Below is a small trained network, with its code and all its weights. Each question gives an input and a target symbol and asks what happens when units are switched off, that is, made to give their printed mean instead of their output.

import numpy as np


def w(rows, s, z=0):
    codes = np.array(rows[::2]) - 128.0
    scale = np.full(codes.shape[1], s)
    scale[-1] = z or s
    return codes * scale


def softmax(a):
    e = np.exp(a - a.max(-1, keepdims=True))
    return e / e.sum(-1, keepdims=True)


def log_softmax(a):
    a = a - a.max(-1, keepdims=True)
    return a - np.log(np.exp(a).sum(-1, keepdims=True))


def net(x, mask):
    ids = ['ΓΠΦΨΩδεημξτ'.index(c) for c in x.split()]
    T = len(ids)
    res = E[ids] + P[:T]
    u = 0
    for l in range(2):
        r = res
        for j in range(3):
            rows = slice(2 * j, 2 * j + 2)
            q, k, v = (r @ M[l][rows].T for M in (Q, K, V))
            z = softmax(np.where(np.tri(T) > 0, q @ k.T / 2**0.5, -1e9)) @ v
            o = O[l][rows]
            res = res + np.where(mask[u + j], z, o[:, -1]) @ o[:, :-1]
        u += 3
    return log_softmax(res[-1] @ U[:, :-1].T + U[:, -1])


Q, K, V, O = {}, {}, {}, {}
E = w([
[123,149,75],'Γ',
[90,127,133],'Π',
[88,117,153],'Φ',
[75,75,111],'Ψ',
[205,119,49],'Ω',
[126,89,45],'δ',
[222,5,126],'ε',
[60,200,86],'η',
[186,216,142],'μ',
[209,109,236],'ξ',
[65,235,232],'τ',
],0.016)
P = w([
[91,110,146],'0',
[166,99,213],'1',
[68,99,119],'2',
[78,98,133],'3',
[171,179,254],'4',
[70,74,120],'5',
[75,88,129],'6',
[142,205,241],'7',
],0.0068)
Q[0] = w([
[146,24,193],'0.h0',
[197,124,57],'0.h0',
[202,185,80],'0.h1',
[75,130,79],'0.h1',
[112,2,60],'0.h2',
[171,74,190],'0.h2',
],0.0081)
K[0] = w([
[33,113,168],'0.h0',
[159,208,203],'0.h0',
[154,194,96],'0.h1',
[2,170,179],'0.h1',
[94,147,12],'0.h2',
[245,101,235],'0.h2',
],0.0074)
V[0] = w([
[161,187,77],'0.h0',
[143,217,33],'0.h0',
[87,141,1],'0.h1',
[81,36,30],'0.h1',
[92,224,110],'0.h2',
[188,209,177],'0.h2',
],0.0092)
O[0] = w([
[222,254,64,94],'0.h0',
[66,86,167,68],'0.h0',
[192,67,155,4],'0.h1',
[102,197,133,23],'0.h1',
[122,116,117,94],'0.h2',
[201,133,130,223],'0.h2',
],0.0065,0.0028)
Q[1] = w([
[121,205,103],'1.h0',
[70,191,74],'1.h0',
[157,156,123],'1.h1',
[114,53,197],'1.h1',
[1,101,96],'1.h2',
[19,64,74],'1.h2',
],0.009)
K[1] = w([
[78,217,127],'1.h0',
[7,213,59],'1.h0',
[94,111,151],'1.h1',
[118,150,115],'1.h1',
[198,140,118],'1.h2',
[96,125,97],'1.h2',
],0.011)
V[1] = w([
[185,109,146],'1.h0',
[106,240,69],'1.h0',
[138,63,26],'1.h1',
[138,196,176],'1.h1',
[182,45,161],'1.h2',
[147,98,245],'1.h2',
],0.012)
O[1] = w([
[102,211,85,159],'1.h0',
[204,2,158,67],'1.h0',
[106,75,48,22],'1.h1',
[138,129,178,182],'1.h1',
[139,233,103,152],'1.h2',
[111,160,164,252],'1.h2',
],0.008,0.0026)
U = w([
[163,71,108,182],'Γ',
[77,84,170,129],'Π',
[53,102,176,62],'Φ',
[6,95,133,1],'Ψ',
[207,121,49,139],'Ω',
[112,79,61,150],'δ',
[80,177,51,52],'ε',
[149,43,174,193],'η',
[239,116,151,232],'μ',
[146,183,143,124],'ξ',
[161,94,247,54],'τ',
],0.012,0.0064)

Each question gives the input, a string of symbols that net reads in full, and the target symbol t.
The units are the heads (2 rows each of Q, K, V and O). Each row of codes is followed by its name. A weight is (code - 128) times the scale printed after its matrix; where a second scale follows, it is the last column's (O and U).
mask holds one flag per head, layer by layer. A switched-off head (its flag False) gives its mean, the last column of its rows in O, instead of its output. The means were averaged over made-up inputs and are rounded, as every weight is.
A unit's drop is (log p(t) with every unit on - log p(t) with that unit switched off) / (log p(t) with every unit on - log p(t) with every unit switched off).
The circuit of an input: a set's keep is (log p(t) with only the set's units on - log p(t) with every unit switched off) / (log p(t) with every unit on - log p(t) with every unit switched off). Starting from all 6 units, units are removed one at a time, each time the one whose removal leaves the highest keep (on an exact tie, the one counted first), for as long as the keep stays at least 0.8.
circuit, biggest first: the units of the circuit, biggest drop first
heads that matter: for each layer, one digit per head in row order, 1 if its drop is at least 0.15 and else 0, layers parted by /
drop of u: that unit's drop, to one decimal
input ξ Π ε ξ Π, target ξ: circuit, biggest first : [1.h2]
input ξ μ ξ δ Φ, target ξ: heads that matter : 001 / 101
input Γ μ τ τ μ, target τ: heads that matter : 000 / 011
input ξ η Π Π δ Γ τ, target τ: heads that matter : 000 / 100
input η ξ μ Ψ Π τ τ Π, target τ: circuit, biggest first : [1.h1 1.h0]
input ξ η τ τ δ τ τ, target τ: heads that matter : 000 / 110
input μ Ψ Ω ξ δ Φ ξ Ω, target ξ: heads that matter : 000 / 101
input Π δ ξ ξ Φ, target ξ: circuit, biggest first : [1.h0 1.h2]
input τ μ τ Φ η, target τ: heads that matter : 000 / 110
input Γ ξ ε ξ η Γ ε, target ε: drop of 1.h0 : 0.7
input δ τ ξ Φ ε, target ξ: drop of 0.h2 : 0.0
input Π Ω ε ε Ψ, target ε: drop of 1.h0 : 0.3
